Here is a tiny trained network, its code and every weight. The questions are about switching its units off for an input and a target symbol, where a switched-off unit gives its printed mean instead of its output.

import numpy as np


def w(rows, s, z=0):
    codes = np.array(rows[::2]) - 128.0
    scale = np.full(codes.shape[1], s)
    scale[-1] = z or s
    return codes * scale


def f(y):
    return np.maximum(y, 0)


def softmax(a):
    e = np.exp(a - a.max(-1, keepdims=True))
    return e / e.sum(-1, keepdims=True)


def log_softmax(a):
    a = a - a.max(-1, keepdims=True)
    return a - np.log(np.exp(a).sum(-1, keepdims=True))


def net(x, mask):
    ids = ['ΔΘΩαβγεζηλστφψ'.index(c) for c in x.split()]
    T = len(ids)
    res = E[ids] + P[:T]
    q, k, v = (res @ M[0].T for M in (Q, K, V))
    z = softmax(np.where(np.tri(T) > 0, q @ k.T / 4**0.5, -1e9)) @ v
    res = res + np.where(mask[0], z, O[0][:, -1]) @ O[0][:, :-1]
    y = f(res @ A[0][:, :-1].T + A[0][:, -1])
    res = res + np.where(mask[1:25], y, B[0][:, -1]) @ B[0][:, :-1]
    return log_softmax(res[-1] @ U[:, :-1].T + U[:, -1])


Q, K, V, O, A, B = {}, {}, {}, {}, {}, {}
E = w([
[48,154,53,112,138],'Δ',
[138,204,106,157,81],'Θ',
[126,28,114,126,89],'Ω',
[50,95,66,66,117],'α',
[145,136,185,205,62],'β',
[164,77,112,176,132],'γ',
[151,24,63,142,67],'ε',
[188,58,154,116,38],'ζ',
[127,109,182,100,192],'η',
[109,182,69,218,162],'λ',
[173,190,77,6,136],'σ',
[90,196,158,72,98],'τ',
[127,158,123,145,135],'φ',
[182,157,132,105,209],'ψ',
],0.019)
P = w([
[150,105,99,215,47],'0',
[255,202,142,17,127],'1',
[71,81,119,199,66],'2',
[242,195,157,46,132],'3',
[44,91,133,181,94],'4',
[232,191,160,61,136],'5',
[40,97,134,173,103],'6',
[221,183,157,73,135],'7',
[37,102,132,167,108],'8',
[214,174,152,79,134],'9',
],0.0071)
Q[0] = w([
[193,107,185,111,109],'H0',
[219,162,90,50,210],'H0',
[192,141,112,150,255],'H0',
[93,177,127,236,166],'H0',
],0.0098)
K[0] = w([
[172,78,63,133,91],'H0',
[95,27,100,36,254],'H0',
[148,53,125,157,251],'H0',
[87,199,195,223,220],'H0',
],0.0081)
V[0] = w([
[106,44,69,29,159],'H0',
[124,99,199,154,200],'H0',
[132,162,29,148,160],'H0',
[175,65,111,221,253],'H0',
],0.0057)
O[0] = w([
[159,67,140,43,93,1],'H0',
[92,112,142,97,188,99],'H0',
[254,153,61,103,144,107],'H0',
[213,61,117,157,133,130],'H0',
],0.0078,0.0014)
A[0] = w([
[178,176,75,151,120,130],'N0',
[141,144,78,76,108,144],'N1',
[94,103,202,163,89,81],'N2',
[91,170,213,84,204,162],'N3',
[135,155,151,201,89,63],'N4',
[105,82,207,125,56,112],'N5',
[173,97,70,98,80,111],'N6',
[197,132,165,123,107,91],'N7',
[173,68,151,76,124,5],'N8',
[42,132,125,126,71,95],'N9',
[158,42,110,164,149,128],'N10',
[172,235,137,111,114,69],'N11',
[87,137,156,181,96,97],'N12',
[92,98,64,128,108,37],'N13',
[176,139,168,125,134,98],'N14',
[90,194,192,36,111,123],'N15',
[127,84,180,160,207,89],'N16',
[64,120,110,177,172,220],'N17',
[191,145,157,109,8,52],'N18',
[111,203,95,164,91,188],'N19',
[153,43,90,173,125,65],'N20',
[81,122,97,245,172,2],'N21',
[137,169,111,14,222,112],'N22',
[86,53,89,102,159,95],'N23',
],0.011,0.0047)
B[0] = w([
[110,187,99,136,136,187],'N0',
[220,138,135,74,116,181],'N1',
[132,185,82,155,138,181],'N2',
[146,44,122,149,98,196],'N3',
[99,73,114,38,202,188],'N4',
[131,84,92,153,101,181],'N5',
[220,163,143,174,160,176],'N6',
[89,199,95,169,143,174],'N7',
[102,63,39,197,230,160],'N8',
[157,176,213,111,124,184],'N9',
[24,209,171,68,106,167],'N10',
[180,50,3,95,71,190],'N11',
[73,150,129,127,183,190],'N12',
[125,169,127,175,138,151],'N13',
[82,197,128,162,155,170],'N14',
[126,176,150,226,164,182],'N15',
[120,111,144,178,27,169],'N16',
[155,19,137,124,56,200],'N17',
[78,123,229,136,93,176],'N18',
[111,51,59,111,133,213],'N19',
[121,172,129,48,161,156],'N20',
[179,139,232,70,178,194],'N21',
[34,113,168,91,123,255],'N22',
[214,114,130,163,204,155],'N23',
],0.0066,0.0095)
U = w([
[150,111,71,175,77,85],'Δ',
[34,104,66,53,110,8],'Θ',
[153,150,120,162,112,229],'Ω',
[236,118,167,150,129,95],'α',
[75,128,205,105,189,136],'β',
[151,194,221,78,166,14],'γ',
[176,162,167,197,99,136],'ε',
[82,145,160,94,46,126],'ζ',
[193,8,146,97,83,144],'η',
[128,120,102,107,228,171],'λ',
[134,128,157,38,82,146],'σ',
[37,179,88,197,124,254],'τ',
[175,89,81,199,159,26],'φ',
[141,245,164,209,195,165],'ψ',
],0.011,0.0026)

Each question gives the input, a string of symbols that net reads in full, and the target symbol t.
The units are the heads (4 rows each of Q, K, V and O) and the neurons (one row each of A and B). Each row of codes is followed by its name. A weight is (code - 128) times the scale printed after its matrix; where a second scale follows, it is the last column's (O, A, B and U).
mask holds one flag per unit, heads first, then neurons. A switched-off unit (its flag False) gives its mean, the last column of its rows in O or B, instead of its output. The means were averaged over made-up inputs and are rounded, as every weight is.
A unit's drop is (log p(t) with every unit on - log p(t) with that unit switched off) / (log p(t) with every unit on - log p(t) with every unit switched off).
The circuit of an input: a set's keep is (log p(t) with only the set's units on - log p(t) with every unit switched off) / (log p(t) with every unit on - log p(t) with every unit switched off). Starting from the 12 units with the biggest drops (on a tie, the unit counted first), units are removed one at a time, each time the one whose removal leaves the highest keep (on an exact tie, the one counted first), for as long as the keep stays at least 0.8.
units of the circuit, in order: the units of the circuit, biggest drop first
unit that matters most: the unit with the biggest drop
top k neurons: the k neurons with the biggest drops, biggest first
drop when u is switched off: that unit's drop, to one decimal
input β β ψ σ ψ ψ γ β γ, target β: units of the circuit, in order => (N21 H0)
input σ σ ζ Δ τ, target τ: units of the circuit, in order => (N15 N21)
input Ω ψ σ η Δ γ β β α, target β: top 2 neurons => (N9 N11)
input τ η σ η ψ, target η: units of the circuit, in order => (N3 H0 N16)
input β λ β, target β: units of the circuit, in order => (N21 N4 H0)
input γ τ α, target τ: units of the circuit, in order => (H0 N15)
input β Δ ψ Θ Ω Δ σ ψ ζ, target ζ: units of the circuit, in order => (N18 H0)
input η Δ λ λ, target φ: unit that matters most => N22
input σ Ω σ τ Δ γ, target ψ: units of the circuit, in order => (N17 N11 N19)
input η Ω β α β γ λ, target λ: units of the circuit, in order => (N21 N19 N4)
input β γ Θ, target Θ: top 2 neurons => (N19 N4)
input ψ φ ζ β ζ, target ζ: units of the circuit, in order => (H0 N18)
input Ω Δ σ Θ, target Δ: top 2 neurons => (N11 N19)
input β ψ φ, target β: top 4 neurons => (N21 N11 N12 N4)
input β α ζ η σ τ, target ζ: top neuron => (N15)
input τ ψ ψ Δ η ε, target α: top 3 neurons => (N6 N22 N1)
input Δ α ψ α ψ β Δ, target β: drop when N21 is switched off => 0.6
input ψ ψ Ω φ ψ Θ, target Δ: drop when N11 is switched off => 0.8
input ψ Θ α τ, target ζ: drop when H0 is switched off => 0.6
